Below are the code and all the weights of a small trained network. Each question names an input and a target symbol and asks about switching units off, where a switched-off unit gives its printed mean instead of its output.

import numpy as np


def w(rows, s, z=0):
    codes = np.array(rows[::2]) - 128.0
    scale = np.full(codes.shape[1], s)
    scale[-1] = z or s
    return codes * scale


def norm(h):
    return h / np.sqrt((h * h).mean(-1, keepdims=True) + 1e-5)


def f(y):
    return y / 2 * (1 + np.tanh(0.7978845608 * (y + 0.044715 * y**3)))


def softmax(a):
    e = np.exp(a - a.max(-1, keepdims=True))
    return e / e.sum(-1, keepdims=True)


def log_softmax(a):
    a = a - a.max(-1, keepdims=True)
    return a - np.log(np.exp(a).sum(-1, keepdims=True))


def net(x, mask):
    ids = ['γδζηξφ'.index(c) for c in x.split()]
    T = len(ids)
    res = E[ids] + P[:T]
    q, k, v = (norm(res) @ M[0].T for M in (Q, K, V))
    z = softmax(np.where(np.tri(T) > 0, q @ k.T / 2**0.5, -1e9)) @ v
    res = res + np.where(mask[0], z, O[0][:, -1]) @ O[0][:, :-1]
    y = f(norm(res) @ A[0][:, :-1].T + A[0][:, -1])
    res = res + np.where(mask[1:9], y, B[0][:, -1]) @ B[0][:, :-1]
    return log_softmax(norm(res)[-1] @ U[:, :-1].T + U[:, -1])


Q, K, V, O, A, B = {}, {}, {}, {}, {}, {}
E = w([
[98,158,126],'γ',
[53,187,130],'δ',
[120,150,131],'ζ',
[26,113,33],'η',
[121,12,1],'ξ',
[122,133,119],'φ',
],0.0059)
P = w([
[133,119,161],'0',
[110,104,155],'1',
[148,139,103],'2',
[114,102,153],'3',
[145,137,90],'4',
[105,136,133],'5',
[151,139,121],'6',
[112,135,123],'7',
[144,134,89],'8',
[5,123,119],'9',
[136,148,110],'10',
],0.015)
Q[0] = w([
[28,76,170],'head 0',
[140,240,7],'head 0',
],0.016)
K[0] = w([
[189,216,160],'head 0',
[91,108,7],'head 0',
],0.02)
V[0] = w([
[181,8,101],'head 0',
[4,151,111],'head 0',
],0.019)
O[0] = w([
[59,79,251,90],'head 0',
[47,140,30,254],'head 0',
],0.014,0.0072)
A[0] = w([
[163,167,194,17],'neuron 0',
[131,143,108,133],'neuron 1',
[130,11,76,151],'neuron 2',
[147,110,103,96],'neuron 3',
[249,130,140,1],'neuron 4',
[162,88,138,109],'neuron 5',
[86,242,41,159],'neuron 6',
[192,173,74,150],'neuron 7',
],0.013,0.0076)
B[0] = w([
[204,76,206,129],'neuron 0',
[142,126,142,141],'neuron 1',
[139,149,216,150],'neuron 2',
[184,104,118,127],'neuron 3',
[31,150,85,133],'neuron 4',
[152,189,132,123],'neuron 5',
[141,7,161,248],'neuron 6',
[145,237,154,172],'neuron 7',
],0.017,0.016)
U = w([
[248,127,119,137],'γ',
[154,160,40,49],'δ',
[130,217,130,251],'ζ',
[70,73,87,168],'η',
[76,142,198,148],'ξ',
[171,144,230,22],'φ',
],0.011,0.0027)

Each question gives the input, a string of symbols that net reads in full, and the target symbol t.
The units are the heads (2 rows each of Q, K, V and O) and the neurons (one row each of A and B). Each row of codes is followed by its name. A weight is (code - 128) times the scale printed after its matrix; where a second scale follows, it is the last column's (O, A, B and U).
mask holds one flag per unit, heads first, then neurons. A switched-off unit (its flag False) gives its mean, the last column of its rows in O or B, instead of its output. The means were averaged over made-up inputs and are rounded, as every weight is.
A unit's drop is (log p(t) with every unit on - log p(t) with that unit switched off) / (log p(t) with every unit on - log p(t) with every unit switched off).
The circuit of an input: a set's keep is (log p(t) with only the set's units on - log p(t) with every unit switched off) / (log p(t) with every unit on - log p(t) with every unit switched off). Starting from all 9 units, units are removed one at a time, each time the one whose removal leaves the highest keep (on an exact tie, the one counted first), for as long as the keep stays at least 0.8.
circuit, biggest first: the units of the circuit, biggest drop first
k most important neurons: the k neurons with the biggest drops, biggest first
drop of u: that unit's drop, to one decimal
input ζ γ γ η ζ γ ξ, target ξ: circuit, biggest first -> head 0; neuron 6
input ζ η ζ ζ, target ζ: most important neuron -> neuron 6
input γ γ ζ η γ φ, target ζ: circuit, biggest first -> head 0; neuron 4; neuron 6
input γ γ γ γ γ ξ γ ξ, target γ: circuit, biggest first -> head 0; neuron 7
input η γ γ ξ η η ζ η γ η, target ζ: 2 most important neurons -> neuron 7; neuron 4
input η η ζ φ γ η γ γ ξ, target ξ: 2 most important neurons -> neuron 2; neuron 6
input δ ζ γ φ η ζ, target γ: 2 most important neurons -> neuron 7; neuron 6
input φ φ ξ φ η η ζ γ γ δ, target ζ: 2 most important neurons -> neuron 6; neuron 4
input η φ η γ φ γ ζ γ γ φ, target ζ: circuit, biggest first -> head 0; neuron 6; neuron 4
input γ ζ γ γ ζ, target ζ: 3 most important neurons -> neuron 7; neuron 4; neuron 6
input γ γ γ, target γ: 2 most important neurons -> neuron 6; neuron 7
input δ φ γ φ, target δ: drop of neuron 7 -> 0.1
input ζ γ γ γ η ζ γ η γ ξ, target γ: drop of neuron 4 -> 0.0
input δ γ φ ζ, target δ: drop of head 0 -> 1.0
input ζ γ φ η, target ζ: drop of neuron 7 -> 0.0
input φ γ φ, target φ: most important neuron -> neuron 0
